Below are the code and all the weights of a small trained network. Each question names an input and a target symbol and asks about switching units off, where a switched-off unit gives its printed mean instead of its output.

import numpy as np


def w(rows, s, z=0):
    codes = np.array(rows[::2]) - 128.0
    scale = np.full(codes.shape[1], s)
    scale[-1] = z or s
    return codes * scale


def softmax(a):
    e = np.exp(a - a.max(-1, keepdims=True))
    return e / e.sum(-1, keepdims=True)


def log_softmax(a):
    a = a - a.max(-1, keepdims=True)
    return a - np.log(np.exp(a).sum(-1, keepdims=True))


def net(x, mask):
    ids = ['βηλμξπτψ'.index(c) for c in x.split()]
    T = len(ids)
    res = E[ids] + P[:T]
    u = 0
    for l in range(2):
        r = res
        for j in range(3):
            rows = slice(2 * j, 2 * j + 2)
            q, k, v = (r @ M[l][rows].T for M in (Q, K, V))
            z = softmax(np.where(np.tri(T) > 0, q @ k.T / 2**0.5, -1e9)) @ v
            o = O[l][rows]
            res = res + np.where(mask[u + j], z, o[:, -1]) @ o[:, :-1]
        u += 3
    return log_softmax(res[-1] @ U[:, :-1].T + U[:, -1])


Q, K, V, O = {}, {}, {}, {}
E = w([
[155,115,158],'β',
[188,119,173],'η',
[96,122,160],'λ',
[190,150,155],'μ',
[62,71,58],'ξ',
[186,216,168],'π',
[35,144,36],'τ',
[224,8,24],'ψ',
],0.014)
P = w([
[6,171,197],'0',
[51,224,155],'1',
[86,252,112],'2',
[125,229,66],'3',
[136,224,16],'4',
[132,211,12],'5',
[144,199,44],'6',
],0.0049)
Q[0] = w([
[155,196,37],'0.h1',
[69,109,63],'0.h1',
[148,109,141],'0.h2',
[175,42,4],'0.h2',
[205,106,87],'0.h3',
[220,94,109],'0.h3',
],0.011)
K[0] = w([
[115,80,133],'0.h1',
[147,202,126],'0.h1',
[82,151,184],'0.h2',
[122,49,123],'0.h2',
[193,75,28],'0.h3',
[235,7,53],'0.h3',
],0.011)
V[0] = w([
[175,142,178],'0.h1',
[75,155,131],'0.h1',
[61,72,155],'0.h2',
[153,106,104],'0.h2',
[169,1,134],'0.h3',
[160,136,111],'0.h3',
],0.014)
O[0] = w([
[76,148,160,68],'0.h1',
[132,195,57,199],'0.h1',
[17,143,233,105],'0.h2',
[142,80,115,112],'0.h2',
[84,30,178,2],'0.h3',
[84,2,108,127],'0.h3',
],0.0059,0.007)
Q[1] = w([
[138,135,67],'1.h1',
[89,118,125],'1.h1',
[118,61,81],'1.h2',
[180,87,168],'1.h2',
[158,94,113],'1.h3',
[187,248,22],'1.h3',
],0.015)
K[1] = w([
[111,121,57],'1.h1',
[117,200,210],'1.h1',
[2,229,113],'1.h2',
[171,125,178],'1.h2',
[71,82,196],'1.h3',
[134,36,19],'1.h3',
],0.0092)
V[1] = w([
[152,230,123],'1.h1',
[39,106,64],'1.h1',
[171,21,167],'1.h2',
[220,75,180],'1.h2',
[254,57,208],'1.h3',
[147,233,128],'1.h3',
],0.0095)
O[1] = w([
[101,143,65,206],'1.h1',
[7,90,162,168],'1.h1',
[94,153,126,14],'1.h2',
[61,127,84,51],'1.h2',
[199,131,158,2],'1.h3',
[120,170,156,194],'1.h3',
],0.012,0.018)
U = w([
[152,212,246,147],'β',
[177,110,180,189],'η',
[58,148,67,121],'λ',
[134,185,255,147],'μ',
[204,234,164,149],'ξ',
[135,205,227,98],'π',
[228,210,20,2],'τ',
[88,66,163,124],'ψ',
],0.0051,0.0063)

Each question gives the input, a string of symbols that net reads in full, and the target symbol t.
The units are the heads (2 rows each of Q, K, V and O). Each row of codes is followed by its name. A weight is (code - 128) times the scale printed after its matrix; where a second scale follows, it is the last column's (O and U).
mask holds one flag per head, layer by layer. A switched-off head (its flag False) gives its mean, the last column of its rows in O, instead of its output. The means were averaged over made-up inputs and are rounded, as every weight is.
A unit's drop is (log p(t) with every unit on - log p(t) with that unit switched off) / (log p(t) with every unit on - log p(t) with every unit switched off).
The circuit of an input: a set's keep is (log p(t) with only the set's units on - log p(t) with every unit switched off) / (log p(t) with every unit on - log p(t) with every unit switched off). Starting from all 6 units, units are removed one at a time, each time the one whose removal leaves the highest keep (on an exact tie, the one counted first), for as long as the keep stays at least 0.8.
units of the circuit, in order: the units of the circuit, biggest drop first
unit that matters most: the unit with the biggest drop
which heads matter: for each layer, one digit per head in row order, 1 if its drop is at least 0.15 and else 0, layers parted by /
drop when u is switched off: that unit's drop, to one decimal
input τ τ τ ξ ψ η η, target ψ: which heads matter : 011 / 001
input μ τ ψ τ, target τ: which heads matter : 001 / 001
input ψ ξ η μ ξ, target η: units of the circuit, in order : (1.h3 0.h3)
input π μ λ τ μ, target λ: unit that matters most : 1.h3
input τ ψ μ μ ψ η, target η: which heads matter : 101 / 010
input τ ψ τ τ τ ψ ξ, target τ: which heads matter : 101 / 001
input η τ ψ, target η: units of the circuit, in order : (0.h3 1.h3 1.h2)
input τ π λ π π, target τ: which heads matter : 011 / 100
input ψ η λ μ μ ψ μ, target η: which heads matter : 011 / 101
input λ μ λ π, target τ: units of the circuit, in order : (1.h1 0.h2)
input τ τ τ τ τ λ β, target λ: which heads matter : 001 / 101
input λ τ τ η, target λ: units of the circuit, in order : (1.h2 1.h3)
input τ η τ τ ψ μ β, target η: units of the circuit, in order : (0.h3 1.h2 1.h3)
input π η η, target τ: units of the circuit, in order : (1.h1)
input μ τ μ μ η τ π, target λ: units of the circuit, in order : (1.h2 1.h3)
input μ μ ψ η η η τ, target η: which heads matter : 001 / 101
input τ μ τ ψ η, target η: units of the circuit, in order : (0.h3 1.h2 1.h1)
input π τ π ξ ψ μ τ, target τ: drop when 1.h1 is switched off : -0.3
input τ τ τ β, target λ: drop when 0.h3 is switched off : 0.2
input τ μ η, target λ: unit that matters most : 0.h1
input τ τ ψ η π τ μ, target η: drop when 0.h2 is switched off : 0.1
